Below is a small trained network, with its code and all its weights. Each question gives an input and a target symbol and asks what happens when units are switched off, that is, made to give their printed mean instead of their output.

import numpy as np


def w(rows, s, z=0):
    codes = np.array(rows[::2]) - 128.0
    scale = np.full(codes.shape[1], s)
    scale[-1] = z or s
    return codes * scale


def norm(h):
    return h / np.sqrt((h * h).mean(-1, keepdims=True) + 1e-5)


def f(y):
    return np.maximum(y, 0)


def softmax(a):
    e = np.exp(a - a.max(-1, keepdims=True))
    return e / e.sum(-1, keepdims=True)


def log_softmax(a):
    a = a - a.max(-1, keepdims=True)
    return a - np.log(np.exp(a).sum(-1, keepdims=True))


def net(x, mask):
    ids = ['γζμξπτφ'.index(c) for c in x.split()]
    T = len(ids)
    res = E[ids] + P[:T]
    r = norm(res)
    for j in range(2):
        rows = slice(2 * j, 2 * j + 2)
        q, k, v = (r @ M[0][rows].T for M in (Q, K, V))
        z = softmax(np.where(np.tri(T) > 0, q @ k.T / 2**0.5, -1e9)) @ v
        o = O[0][rows]
        res = res + np.where(mask[j], z, o[:, -1]) @ o[:, :-1]
    y = f(norm(res) @ A[0][:, :-1].T + A[0][:, -1])
    res = res + np.where(mask[2:10], y, B[0][:, -1]) @ B[0][:, :-1]
    return log_softmax(norm(res)[-1] @ U[:, :-1].T + U[:, -1])


Q, K, V, O, A, B = {}, {}, {}, {}, {}, {}
E = w([
[219,210,177],'γ',
[199,129,56],'ζ',
[109,5,134],'μ',
[171,145,169],'ξ',
[125,150,58],'π',
[19,132,178],'τ',
[113,140,96],'φ',
],0.017)
P = w([
[118,144,4],'0',
[95,127,6],'1',
[81,122,29],'2',
[67,113,57],'3',
[78,103,72],'4',
[70,102,80],'5',
[77,94,82],'6',
[75,80,84],'7',
[77,75,89],'8',
[77,72,97],'9',
[89,64,91],'10',
],0.0032)
Q[0] = w([
[4,144,58],'head 0',
[104,105,240],'head 0',
[82,55,189],'head 1',
[176,91,79],'head 1',
],0.015)
K[0] = w([
[7,72,177],'head 0',
[105,225,158],'head 0',
[94,141,75],'head 1',
[159,78,164],'head 1',
],0.021)
V[0] = w([
[200,72,158],'head 0',
[31,186,118],'head 0',
[137,244,140],'head 1',
[53,129,37],'head 1',
],0.012)
O[0] = w([
[174,42,56,41],'head 0',
[69,175,180,252],'head 0',
[254,88,148,154],'head 1',
[214,170,27,225],'head 1',
],0.0069,0.0048)
A[0] = w([
[227,103,72,167],'neuron 0',
[64,65,71,15],'neuron 1',
[159,99,69,152],'neuron 2',
[77,37,235,247],'neuron 3',
[178,171,60,170],'neuron 4',
[185,248,254,55],'neuron 5',
[126,185,149,6],'neuron 6',
[236,123,151,132],'neuron 7',
],0.0096,0.0021)
B[0] = w([
[92,147,158,247],'neuron 0',
[68,66,151,198],'neuron 1',
[171,138,115,207],'neuron 2',
[63,158,207,243],'neuron 3',
[117,79,185,199],'neuron 4',
[210,1,98,254],'neuron 5',
[155,191,128,170],'neuron 6',
[58,164,114,211],'neuron 7',
],0.016,0.0046)
U = w([
[142,100,84,2],'γ',
[201,127,94,78],'ζ',
[68,48,3,81],'μ',
[151,84,20,125],'ξ',
[192,27,127,149],'π',
[99,138,153,170],'τ',
[109,162,24,149],'φ',
],0.015,0.0067)

Each question gives the input, a string of symbols that net reads in full, and the target symbol t.
The units are the heads (2 rows each of Q, K, V and O) and the neurons (one row each of A and B). Each row of codes is followed by its name. A weight is (code - 128) times the scale printed after its matrix; where a second scale follows, it is the last column's (O, A, B and U).
mask holds one flag per unit, heads first, then neurons. A switched-off unit (its flag False) gives its mean, the last column of its rows in O or B, instead of its output. The means were averaged over made-up inputs and are rounded, as every weight is.
A unit's drop is (log p(t) with every unit on - log p(t) with that unit switched off) / (log p(t) with every unit on - log p(t) with every unit switched off).
The circuit of an input: a set's keep is (log p(t) with only the set's units on - log p(t) with every unit switched off) / (log p(t) with every unit on - log p(t) with every unit switched off). Starting from all 10 units, units are removed one at a time, each time the one whose removal leaves the highest keep (on an exact tie, the one counted first), for as long as the keep stays at least 0.8.
units of the circuit, in order: the units of the circuit, biggest drop first
unit that matters most: the unit with the biggest drop
top k neurons: the k neurons with the biggest drops, biggest first
drop of u: that unit's drop, to one decimal
input π τ τ τ τ τ ζ π, target φ: units of the circuit, in order => [neuron 3; head 0; neuron 1]
input φ τ ξ ζ γ π φ, target π: top 2 neurons => [neuron 5; neuron 7]
input π ζ τ μ, target τ: top 2 neurons => [neuron 3; neuron 5]
input τ φ τ τ ζ μ ζ, target μ: unit that matters most => head 1
input φ π ξ τ π φ μ ζ, target μ: units of the circuit, in order => [head 0; neuron 7; neuron 5]
input ζ ζ φ γ φ, target π: units of the circuit, in order => [neuron 5; head 1]
input τ γ ζ π τ τ ζ τ ζ π, target π: units of the circuit, in order => [head 1; neuron 5; head 0]
input γ τ ζ, target π: top 3 neurons => [neuron 4; neuron 3; neuron 2]
input ζ μ τ φ ξ ζ ζ, target τ: top 3 neurons => [neuron 5; neuron 0; neuron 7]
input γ π ζ, target π: top 3 neurons => [neuron 3; neuron 4; neuron 2]
input π π φ τ, target φ: top 4 neurons => [neuron 4; neuron 3; neuron 1; neuron 6]
input φ π ξ ζ, target τ: drop of neuron 3 => 0.0
input φ τ φ, target ζ: drop of neuron 6 => 0.2
input γ τ π ζ τ φ π, target π: drop of head 0 => 0.3
input τ τ τ π τ π, target φ: unit that matters most => neuron 3
